Here is a tiny trained network, its code and every weight. The questions are about switching its units off for an input and a target symbol, where a switched-off unit gives its printed mean instead of its output.

import numpy as np


def w(rows, s, z=0):
    codes = np.array(rows[::2]) - 128.0
    scale = np.full(codes.shape[1], s)
    scale[-1] = z or s
    return codes * scale


def norm(h):
    return h / np.sqrt((h * h).mean(-1, keepdims=True) + 1e-5)


def f(y):
    return y / 2 * (1 + np.tanh(0.7978845608 * (y + 0.044715 * y**3)))


def softmax(a):
    e = np.exp(a - a.max(-1, keepdims=True))
    return e / e.sum(-1, keepdims=True)


def log_softmax(a):
    a = a - a.max(-1, keepdims=True)
    return a - np.log(np.exp(a).sum(-1, keepdims=True))


def net(x, mask):
    ids = ['βγδζησψ'.index(c) for c in x.split()]
    T = len(ids)
    res = E[ids] + P[:T]
    u = 0
    for l in range(3):
        q, k, v = (norm(res) @ M[l].T for M in (Q, K, V))
        z = softmax(np.where(np.tri(T) > 0, q @ k.T / 4**0.5, -1e9)) @ v
        res = res + np.where(mask[u], z, O[l][:, -1]) @ O[l][:, :-1]
        u += 1
        y = f(norm(res) @ A[l][:, :-1].T + A[l][:, -1])
        res = res + np.where(mask[u : u + 4], y, B[l][:, -1]) @ B[l][:, :-1]
        u += 4
    return log_softmax(norm(res)[-1] @ U[:, :-1].T + U[:, -1])


Q, K, V, O, A, B = {}, {}, {}, {}, {}, {}
E = w([
[126,144,205,39,236,81,96],'β',
[135,100,57,50,165,142,150],'γ',
[148,110,117,137,67,85,1],'δ',
[130,103,89,163,187,191,128],'ζ',
[234,57,78,137,146,115,200],'η',
[118,215,168,150,241,64,113],'σ',
[45,147,72,194,86,134,177],'ψ',
],0.015)
P = w([
[136,113,57,99,214,85,145],'0',
[135,105,19,112,148,117,203],'1',
[126,125,73,75,130,122,183],'2',
[131,115,103,79,97,156,185],'3',
[160,118,154,101,65,178,175],'4',
[156,120,163,103,42,210,170],'5',
[121,94,164,85,42,255,160],'6',
],0.0084)
Q[0] = w([
[55,194,174,109,211,136,1],'0.h0',
[180,110,137,119,198,34,105],'0.h0',
[48,91,55,105,89,89,65],'0.h0',
[170,26,199,144,92,111,211],'0.h0',
],0.0068)
K[0] = w([
[117,215,163,63,255,182,190],'0.h0',
[164,107,171,150,194,97,190],'0.h0',
[98,90,44,87,2,175,110],'0.h0',
[214,90,145,82,70,97,100],'0.h0',
],0.0069)
V[0] = w([
[186,137,130,71,97,165,163],'0.h0',
[209,174,165,175,166,68,174],'0.h0',
[151,1,120,91,63,48,181],'0.h0',
[64,157,76,119,104,145,229],'0.h0',
],0.0093)
O[0] = w([
[77,119,206,161,99,101,117,95],'0.h0',
[69,16,145,96,115,119,163,117],'0.h0',
[168,104,152,141,202,144,41,151],'0.h0',
[186,110,254,144,150,108,202,253],'0.h0',
],0.0083,0.0061)
A[0] = w([
[168,184,86,133,101,251,133,123],'0.n0',
[85,136,100,2,33,179,23,255],'0.n1',
[65,96,160,123,118,119,243,237],'0.n2',
[26,152,77,224,131,179,136,196],'0.n3',
],0.0073,0.0035)
B[0] = w([
[163,33,159,79,130,254,172,165],'0.n0',
[253,111,249,136,190,55,235,180],'0.n1',
[68,74,125,164,101,71,140,255],'0.n2',
[112,172,135,131,9,205,226,168],'0.n3',
],0.0084,0.0083)
Q[1] = w([
[132,221,63,95,235,131,78],'1.h0',
[137,64,253,59,179,87,135],'1.h0',
[127,167,228,208,170,87,142],'1.h0',
[166,79,129,125,164,71,219],'1.h0',
],0.0066)
K[1] = w([
[191,75,132,154,183,156,32],'1.h0',
[100,148,74,169,88,108,167],'1.h0',
[10,189,201,206,207,151,98],'1.h0',
[146,176,154,179,1,128,192],'1.h0',
],0.0092)
V[1] = w([
[157,70,92,142,73,142,76],'1.h0',
[204,1,226,68,201,90,162],'1.h0',
[120,125,119,86,200,167,230],'1.h0',
[58,146,166,137,26,45,79],'1.h0',
],0.0045)
O[1] = w([
[115,56,157,255,67,60,41,52],'1.h0',
[116,142,111,128,214,118,83,216],'1.h0',
[85,121,91,179,172,72,82,253],'1.h0',
[205,104,113,64,71,66,195,119],'1.h0',
],0.0085,0.004)
A[1] = w([
[103,170,226,238,77,171,186,53],'1.n0',
[218,152,96,96,181,142,134,29],'1.n1',
[169,169,81,253,142,102,176,80],'1.n2',
[61,154,227,140,155,47,189,10],'1.n3',
],0.0068,0.0013)
B[1] = w([
[213,225,71,151,162,66,132,219],'1.n0',
[2,104,130,53,106,159,147,168],'1.n1',
[153,108,35,9,160,148,109,188],'1.n2',
[207,118,155,193,151,148,33,255],'1.n3',
],0.0072,0.0056)
Q[2] = w([
[64,134,100,115,133,136,76],'2.h0',
[156,53,150,158,185,63,252],'2.h0',
[152,81,159,96,140,178,102],'2.h0',
[155,169,114,154,118,114,108],'2.h0',
],0.011)
K[2] = w([
[186,64,59,77,204,142,156],'2.h0',
[126,224,254,188,24,165,155],'2.h0',
[98,57,102,171,100,111,60],'2.h0',
[112,142,92,132,121,107,193],'2.h0',
],0.009)
V[2] = w([
[13,109,143,120,180,98,118],'2.h0',
[165,208,72,223,145,93,138],'2.h0',
[37,146,123,76,134,152,118],'2.h0',
[116,96,198,57,2,213,124],'2.h0',
],0.0094)
O[2] = w([
[158,6,121,159,69,199,143,115],'2.h0',
[199,232,173,129,84,149,103,191],'2.h0',
[7,138,121,57,2,189,115,76],'2.h0',
[115,30,70,157,172,175,179,8],'2.h0',
],0.0098,0.016)
A[2] = w([
[130,119,191,139,224,109,115,2],'2.n0',
[218,130,147,175,143,126,128,226],'2.n1',
[126,70,162,170,3,58,198,159],'2.n2',
[157,184,112,116,1,160,72,55],'2.n3',
],0.0095,0.0015)
B[2] = w([
[135,66,84,192,130,149,248,201],'2.n0',
[157,190,151,116,136,98,62,255],'2.n1',
[134,81,147,86,52,92,71,169],'2.n2',
[124,105,129,198,124,115,221,161],'2.n3',
],0.015,0.0083)
U = w([
[128,3,129,231,194,101,119,60],'β',
[91,95,133,1,203,128,183,22],'γ',
[191,195,179,91,123,74,106,161],'δ',
[53,117,220,102,154,214,83,151],'ζ',
[166,83,28,85,156,135,75,89],'η',
[190,33,142,56,11,119,106,131],'σ',
[79,95,117,220,115,156,180,249],'ψ',
],0.0069,0.0022)

Each question gives the input, a string of symbols that net reads in full, and the target symbol t.
The units are the heads (4 rows each of Q, K, V and O) and the neurons (one row each of A and B). Each row of codes is followed by its name. A weight is (code - 128) times the scale printed after its matrix; where a second scale follows, it is the last column's (O, A, B and U).
mask holds one flag per unit, layer by layer, with each layer's heads first. A switched-off unit (its flag False) gives its mean, the last column of its rows in O or B, instead of its output. The means were averaged over made-up inputs and are rounded, as every weight is.
A unit's drop is (log p(t) with every unit on - log p(t) with that unit switched off) / (log p(t) with every unit on - log p(t) with every unit switched off).
unit that matters most: the unit with the biggest drop
k most important neurons: the k neurons with the biggest drops, biggest first
k most important neurons of layer l: the k neurons of layer l with the biggest drops, biggest first
input ψ η σ β γ, target σ: 4 most important neurons	(1.n2 0.n1 1.n0 0.n0)
input γ ζ η, target β: 2 most important neurons	(1.n0 2.n0)
input ψ ψ ψ σ η β, target σ: 2 most important neurons	(1.n2 0.n1)
input β γ σ σ β, target σ: unit that matters most	0.h0
input ζ δ ψ γ, target γ: 4 most important neurons	(1.n3 0.n0 1.n1 0.n1)
input β γ β ζ β ζ, target ψ: 2 most important neurons	(0.n3 2.n1)
input σ ψ ζ σ σ, target σ: 2 most important neurons	(1.n2 2.n2)
input δ σ δ, target σ: 2 most important neurons	(1.n0 1.n1)
input ψ δ γ ψ η, target η: 2 most important neurons	(1.n1 1.n0)
input σ η γ, target σ: 4 most important neurons	(1.n3 0.n1 0.n0 1.n2)
input δ ζ ψ β, target β: 3 most important neurons	(2.n0 0.n0 1.n3)
input η δ σ ψ ζ, target ζ: 2 most important neurons of layer 0	(0.n0 0.n2)
input δ σ σ δ, target σ: 2 most important neurons of layer 0	(0.n2 0.n1)
input η γ γ, target β: 2 most important neurons of layer 1	(1.n0 1.n2)
input η ψ σ δ ζ, target ζ: unit that matters most	0.h0
input ζ β γ, target ψ: 2 most important neurons of layer 2	(2.n3 2.n1)
input ψ γ σ σ γ η, target σ: 2 most important neurons of layer 0	(0.n1 0.n2)
input ψ δ η η ψ η β, target β: 2 most important neurons of layer 1	(1.n2 1.n3)
input δ β γ η σ ψ ψ, target ψ: 2 most important neurons of layer 2	(2.n1 2.n3)
input ψ σ ζ η ζ, target β: 2 most important neurons of layer 1	(1.n2 1.n0)
